Look-ups in named tables: a row name and a column name give one cell, copied from the table.

kela:
	nudipu	bufimi	fona	mutubo	fav
puleb	-58.58	88.95	17.25	11.50	-86.76
bire	-55.47	-27.46	-31.18	-94.04	88.81
laso	-33.32	-24.23	11.88	80.66	-71.30
rarel	-11.88	81.77	-3.51	-67.80	87.06
rutobu	-22.12	59.77	1.24	-25.84	73.26
pevo	-73.29	-2.31	-68.26	88.51	-62.80
kepado	51.82	72.08	-36.52	-24.78	-34.53

fona of rutobu is 1.24
nudipu of rarel is -11.88
bufimi of rarel is 81.77
fona of puleb is 17.25
mutubo of puleb is 11.50
nudipu of pevo is -73.29
nudipu of puleb is -58.58
mutubo of pevo is 88.51
Which row has the largest fav? bire

pom =
|  | doli | mevutet | gedis | nuneber |
|---|---|---|---|---|
| zuve | 146 | 135 | 71 | 167 |
| til | 79 | 79 | 77 | 49 |
| nepenu | 89 | 85 | 58 | 63 |
| ges | 105 | 116 | 192 | 111 |
| nul | 128 | 131 | 148 | 147 |
| razamik | 68 | 82 | 173 | 42 |
| rofiv | 138 | 124 | 35 | 148 |
| megabu | 159 | 143 | 44 | 188 |
| sapirak | 117 | 108 | 51 | 113 |
| fupigo | 111 | 122 | 192 | 123 |
| fof | 158 | 140 | 31 | 183 |
| rovu | 83 | 76 | 21 | 48 |
| musafad | 123 | 115 | 64 | 126 |
| zuk | 107 | 112 | 147 | 108 |

doli of til: 79
gedis of zuve: 71
gedis of rovu: 21
gedis of sapirak: 51
nuneber of fof: 183
doli of zuve: 146
nuneber of zuk: 108
mevutet of zuve: 135
doli of fupigo: 111
doli of megabu: 159
nuneber of razamik: 42
gedis of rofiv: 35

Table mubezi
,kulopo,kodinub
gapora,234,160
napepeg,174,94
susu,209,90
zunek,141,96
sagomo,28,136
vifa,47,131
zumed,52,106
lurit,136,122

What is the kulopo of susu in mubezi? 209
What is the kodinub of sagomo in mubezi? 136
What is the kodinub of napepeg in mubezi? 94
What is the kulopo of zumed in mubezi? 52
What is the kulopo of lurit in mubezi? 136
What is the kodinub of gapora in mubezi? 160
What is the kodinub of lurit in mubezi? 122
What is the kulopo of sagomo in mubezi? 28

zanip
         nozuz   suv  gigukos  gobini   nar   gud  gelapi
vuti      -128  -521       -7     -86  -121    50    -436
fis       -454    45     -330     483  -417  -325     278
limer     -259  -870     -229     341  -230   -65    -414
laverud   -158  -552       10     -64  -148    67    -463
bek       -570  -745     -424     850  -508  -257     -88
kika      -423   334     -248     315  -395  -313     372
podet     -108   663      125    -460  -122   -68     157
zodo        20   556      208    -662    -7    24     -13
vevafi    -289   618      -66     -64  -282  -218     347
bem       -171  -645      -65      42  -157    25    -448
zupemud   -125  -249      111    -257  -124    91    -380
lumida    -377  -913     -324     572  -333  -137    -326
kuger     -165   705       36    -317  -173  -148     278

What is the nozuz of laverud in zanip?
-158
What is the gelapi of limer in zanip?
-414
What is the gigukos of kuger in zanip?
36
What is the nar of vevafi in zanip?
-282
What is the gelapi of kuger in zanip?
278
What is the gelapi of fis in zanip?
278
What is the gobini of vuti in zanip?
-86
What is the suv of lumida in zanip?
-913
What is the gud of fis in zanip?
-325
What is the suv of bek in zanip?
-745
What is the gud of bem in zanip?
25
What is the suv of vuti in zanip?
-521
What is the suv of kika in zanip?
334
What is the gigukos of laverud in zanip?
10
What is the gobini of kuger in zanip?
-317
What is the gud of vuti in zanip?
50
What is the gigukos of lumida in zanip?
-324
What is the gelapi of bek in zanip?
-88
What is the nozuz of kika in zanip?
-423
What is the gud of laverud in zanip?
67
Which row has the largest suv? kuger

rak =
fields: nimobez, lumo, zabafef, damud
pem: [2720, 7917, 1702, 6333]
tur: [5442, 6207, 6504, 6414]
tokiruv: [5719, 7554, 5357, 7742]
viz: [7584, 4404, 5199, 7575]
dok: [5685, 4481, 7242, 1992]
nogipi: [5461, 2606, 7543, 4736]
daz: [1630, 6694, 2966, 2698]

zabafef of pem = 1702
damud of dok = 1992
zabafef of daz = 2966
nimobez of tur = 5442
damud of nogipi = 4736
zabafef of dok = 7242
nimobez of nogipi = 5461
nimobez of tokiruv = 5719
lumo of pem = 7917
nimobez of pem = 2720
lumo of dok = 4481
zabafef of nogipi = 7543
damud of pem = 6333
damud of viz = 7575
lumo of nogipi = 2606
lumo of daz = 6694
zabafef of tokiruv = 5357
damud of tur = 6414
nimobez of viz = 7584
zabafef of tur = 6504
Row with the largest nimobez: viz

taledo =
|  | mikude | mimu | fesuz | kizuf | tugugo | pir | zana | rovas |
|---|---|---|---|---|---|---|---|---|
| bifez | 0.125 | 0.356 | 0.159 | -0.355 | -0.496 | -0.083 | 0.482 | -0.278 |
| fif | 0.157 | 0.045 | -0.294 | -0.701 | -0.546 | 0.106 | 0.482 | -0.542 |
| bem | -0.002 | 0.537 | 0.499 | -0.202 | -0.719 | -0.012 | -0.035 | -0.331 |
| rar | 0.253 | 0.227 | -0.238 | -0.470 | -0.323 | 0.023 | 0.482 | -0.516 |
| sobu | -0.290 | 0.356 | 0.386 | -0.048 | -0.744 | -0.048 | -0.241 | -0.357 |
| vene | 0.221 | 0.278 | -0.011 | -0.509 | -0.595 | -0.036 | 0.482 | -0.489 |
| fub | 0.093 | 0.382 | 0.159 | -0.278 | -0.620 | -0.107 | 0.120 | -0.198 |
| zub | 0.029 | 0.382 | 0.442 | -0.163 | -0.546 | -0.060 | 0.120 | -0.145 |

bifez, pir => -0.083
zub, kizuf => -0.163
fub, tugugo => -0.620
sobu, mikude => -0.290
fif, mimu => 0.045
bifez, kizuf => -0.355
fub, rovas => -0.198
sobu, kizuf => -0.048
vene, mikude => 0.221
sobu, tugugo => -0.744
bem, mimu => 0.537
zub, fesuz => 0.442
rar, zana => 0.482
zub, rovas => -0.145
bifez, mikude => 0.125
bifez, tugugo => -0.496
fub, mimu => 0.382
fif, pir => 0.106
fif, fesuz => -0.294

Table genipa
,pir,vaz,teti,fam,vob,kelo,tiriga,lamuta,bosefut
guvip,4642,488,-103,1158,3509,248,-3250,5248,-3178
ren,-406,-2450,4001,4538,1368,-1131,-2149,-3361,4407
mitudi,-3360,623,-5590,-5059,-1204,2499,-660,-2313,-88
gumi,-4993,1020,7103,3293,4934,7114,356,-5486,3168

lamuta of guvip = 5248
bosefut of mitudi = -88
pir of guvip = 4642
vaz of ren = -2450
bosefut of guvip = -3178
fam of mitudi = -5059
teti of ren = 4001
fam of guvip = 1158
vob of ren = 1368
fam of ren = 4538
vaz of guvip = 488
pir of gumi = -4993
kelo of mitudi = 2499
pir of ren = -406
Which row has the largest pir? guvip

kur:
	sus	gova	nuse	riken	ser	raz	lim	soni	dag	bine
gir	7.1	5.1	4.5	5.1	6.8	5.9	6.0	5.2	4.9	5.7
ridisig	7.5	5.4	1.3	4.3	6.8	9.3	8.4	3.2	6.1	5.5
fev	5.0	7.4	5.1	2.7	5.4	6.8	9.7	3.7	5.1	5.9

soni of ridisig = 3.2
lim of gir = 6.0
dag of fev = 5.1
riken of gir = 5.1
dag of ridisig = 6.1
sus of gir = 7.1
Row with the largest gova: fev

Table gavagib
         dosid   pivag  neragi  vetotub   betof   duvos     bil     kun
laget   -6.170  -2.812   0.669    1.624  -4.058  -3.032   2.543  -6.755
fuzeto  -3.395  -6.218  -1.597   -0.994   3.478  -7.904  -6.161  -1.817
pebek   -4.299   0.315  -2.054    1.256  -0.089  -8.154   4.005  -1.225
mef      5.175   2.041  -5.901   -8.061  -6.416   1.691   2.074   1.696
dol      3.731   1.160  -0.329   -5.010  -8.696   3.613   1.803  -4.532

pebek, dosid => -4.299
mef, neragi => -5.901
dol, pivag => 1.160
laget, neragi => 0.669
laget, bil => 2.543
laget, kun => -6.755
fuzeto, duvos => -7.904
dol, neragi => -0.329
laget, duvos => -3.032
dol, duvos => 3.613
mef, dosid => 5.175
pebek, bil => 4.005
fuzeto, neragi => -1.597
pebek, neragi => -2.054
laget, betof => -4.058
fuzeto, betof => 3.478
dol, kun => -4.532
laget, vetotub => 1.624
mef, pivag => 2.041
fuzeto, pivag => -6.218

